Input:
[[127 127 129 125 131 131 129 128 127 125 127 128 128 128 126]
 [129 121 129 123 130 131 129 126 123 124 129 128 127 128 120]
 [127 130 127 114 130 126 127 126 102 112 126 127 127 131 121]
 [127 120 129 120 129 129 129 129 125 126 129 128 126 127 118]
 [128 122 128 117 128 126 128 129 122 122 128 128 124 127 124]
 [128 131 129 122 132 130 127 125 105 117 128 126 127 131 123]
 [128 127 126 121 127 126 127 128 113 123 129 126 125 129 124]
 [129 125 127 112 129 129 129 128 108 113 129 128 128 129 117]
 [129 127 127 120 131 129 129 128 102 121 128 129 128 132 118]
 [128 126 128 114 127 126 130 128 100 116 128 127 126 129 117]
 [126 133 129 121 128 127 128 128 111 123 128 126 130 129 127]]
Output: 127

Input:
[[142 104 151 113 124 138 128 142 153 146 109 111 153]
 [122 150 105 141 133 118 134 117 103 111 151 146 102]
 [111 116 125 156 100 148 104 140 118 139 140 146 123]
 [112 122 125 155 106 146 108 138 113 136 146 146 122]
 [138 108 151 112 129 135 131 137 156 144 106 110 152]
 [139 147 117 108 145 112 144 112 121 110 126 125 115]]
Output: 104

Input:
[[113 127 132 128 132 128]
 [119 118 130 138 125 136]
 [123 112 127 126 137 141]
 [124 134 123 135 122 128]
 [117 127 122 130 134 113]
 [127 112 139 136 136 134]
 [133 132 122 102 125 116]]
Output: 127

Input:
[[ 99 129 127 130 152 129 136 128 132]
 [115 130 132 130 142 129 132 128 131]
 [115 127 117 127 132 128 101 128 122]
 [110 127 123 127 154 128 132 128 130]
 [103 129 129 130 147 130 135 128 129]
 [124 128 125 129 114 128 114 128 124]
 [109 126 116 126 147 128 117 128 123]]
Output: 129

Input:
[[121 137 125 129 143 123 143 125 108 114]
 [121 137 134 134 109 118 124 103 140 136]
 [121 137 125 134 135 128 149 121 118 120]
 [117 136 135 134 106 121 124 101 137 141]
 [123 137 137 143 128 123 114 107 136 131]]
Output: 137

Input:
[[147 124 132 127 121 111 119 127 117 122 109 132 133]
 [133 129 132 127 125 125 121 127 128 122 139 132 132]
 [133 129 132 127 125 125 120 127 128 122 139 130 131]
 [117 126 132 127 117 144 121 104 128 130 118 143 133]
 [118 125 132 129 128 132 129 129 138 123 136 114 130]
 [101 117 130 127 135 125 131 119 131 124 136 109 130]
 [133 130 132 127 125 125 117 127 128 122 137 132 133]
 [134 130 111 127 139 134 142 131 110 143 136 120 128]
 [125 127 132 127 125 136 114 115 128 122 116 141 125]
 [141 139 125 135 120 108 144 127 128 119 121 147 122]
 [134 134 128 125 117 120 136 125 126 115 131 133 121]
 [123 129 134 135 139 136 121 135 128 126 140 112 123]]
Output: 124

Input:
[[118 129 136 127 109 100]
 [117 105 126 123 110 146]
 [128 149 120 118 146 117]
 [114 122 111 107 130 147]
 [141 134 122 132 150 147]
 [131 105 138 142 111 143]]
Output: 129
---
[[124 125 129 152 139 124 130]
 [132 142 134 138 138 121 143]
 [123 115 130 140 121 128 123]] ==> 140

[[137 106 116 139 132]
 [132 119 126 131 128]] ==> 119

[[109 126 131 155 154 120]
 [116 151 107 124 121 150]
 [146 116 139 114 117 119]] ==> 139

[140 125 112 149 112 135 145] ==> 149

[105 130 141 136 155 143] ==> 141

[[113 124 131 132 110 153 131]
 [109 149 124 125 146 106 124]] ==> 125

[115 143 150 118 116 123 133] ==> 118

[[149 153 130 144 121]
 [142 138 144 111 115]
 [116 123 103 151 152]] ==> 123
---
[[144 122 118 137 141 136 137 139 126 130 125 129 129 129 130 141]
 [118 111 135 124 131 127 122 129 136 133 129 124 131 100 126 125]
 [112 113 129 125 122 130 118 125 131 138 133 127 134 118 115 116]
 [125 133 132 113 113 115 107 115 125 124 125 126 124 125 111 122]
 [111 128 132 124 125 120 129 124 134 130 138 123 133 126 137 119]
 [124 143 136 118 121 119 119 120 128 119 117 129 118 121 128 124]
 [126 117 132 131 140 126 137 134 138 135 142 121 138 119 142 134]
 [124 129 132 130 139 142 128 140 127 122 112 136 115 116 134 126]] Answer: 122

[[127 127 153 128 140 121 137 132 137 137 132 122 132 126 133]
 [120 130 136 118 139 133 141 112 137 145 113 131 125 131 126]
 [121 127 123 135 131 128 140 118 139 144 118 129 127 127 126]
 [123 125 119 145 133 127 129 133 128 130 132 126 129 125 129]
 [131 118 141 137 126 121 123 132 132 120 132 122 130 129 131]
 [119 129 126 131 128 123 137 120 132 138 120 129 127 132 126]
 [133 120 122 133 123 125 129 124 134 130 125 126 126 129 126]] Answer: 127

[[109 118 126 114 128 137 135 132 119 138 126 113 133 125]
 [114 122 139 122 129 129 140 127 117 125 117 108 132 117]
 [118 129 130 134 119 121 153 143 127 127 127 110 144 127]
 [109 133 141 123 133 130 152 136 119 120 116 104 128 128]
 [110 127 142 114 133 129 133 127 123 131 122 101 138 125]
 [110 129 126 123 122 138 130 124 124 116 118 115 150 133]] Answer: 118

[[146 120 133 149 126 136 138 116 121 124 133]
 [121 138 130 107 120 122 131 122 123 142 108]
 [147 128 132 149 125 129 143 128 125 130 140]
 [134 112 120 120 145 125 122 108 120 118 125]
 [113 139 134 112 118 125 128 129 120 145 110]
 [134 132 114 108 141 117 125 108 125 127 122]
 [108 130 134 113 118 128 124 134 120 145 115]
 [108 118 134 115 116 127 124 134 120 145 114]
 [124 133 132 132 129 132 126 151 147 117 138]] Answer: 120

[[149 123 115 124 106 126 122 136 130 129 132 138]
 [126 149 137 123 139 126 145 130 126 129 117 125]
 [131 120 133 121 116 118 114 137 138 140 135 131]
 [124 140 135 147 124 135 123 124 129 125 114 116]
 [112 131 133 128 153 129 144 112 115 121 128 121]
 [119 131 119 135 135 146 127 130 129 114 118 126]
 [116 136 125 122 156 134 155 118 113 115 125 127]
 [123 140 131 126 129 135 130 143 137 127 118 128]] Answer: 123

[[102 123 106 154 151 141 133]
 [113 130 125 131 123 119 134]
 [113 131 120 133 126 121 143]
 [127 128 129 134 129 126 134]
 [132 137 131 136 130 120 121]
 [133 129 134 129 126 126 127]] Answer: 123
